[[ 42 -15  -7  19  16  35  19  27  10 -16]
 [ 42 -31 -22  19  32  19  35  11  19 -16]]
Rows and columns are numbered from 0.
The bottom-left entry -> 42
What is the entry directly above the smallest entry?
A: -15
What is the entry in row 0 and column 2?
A: -7
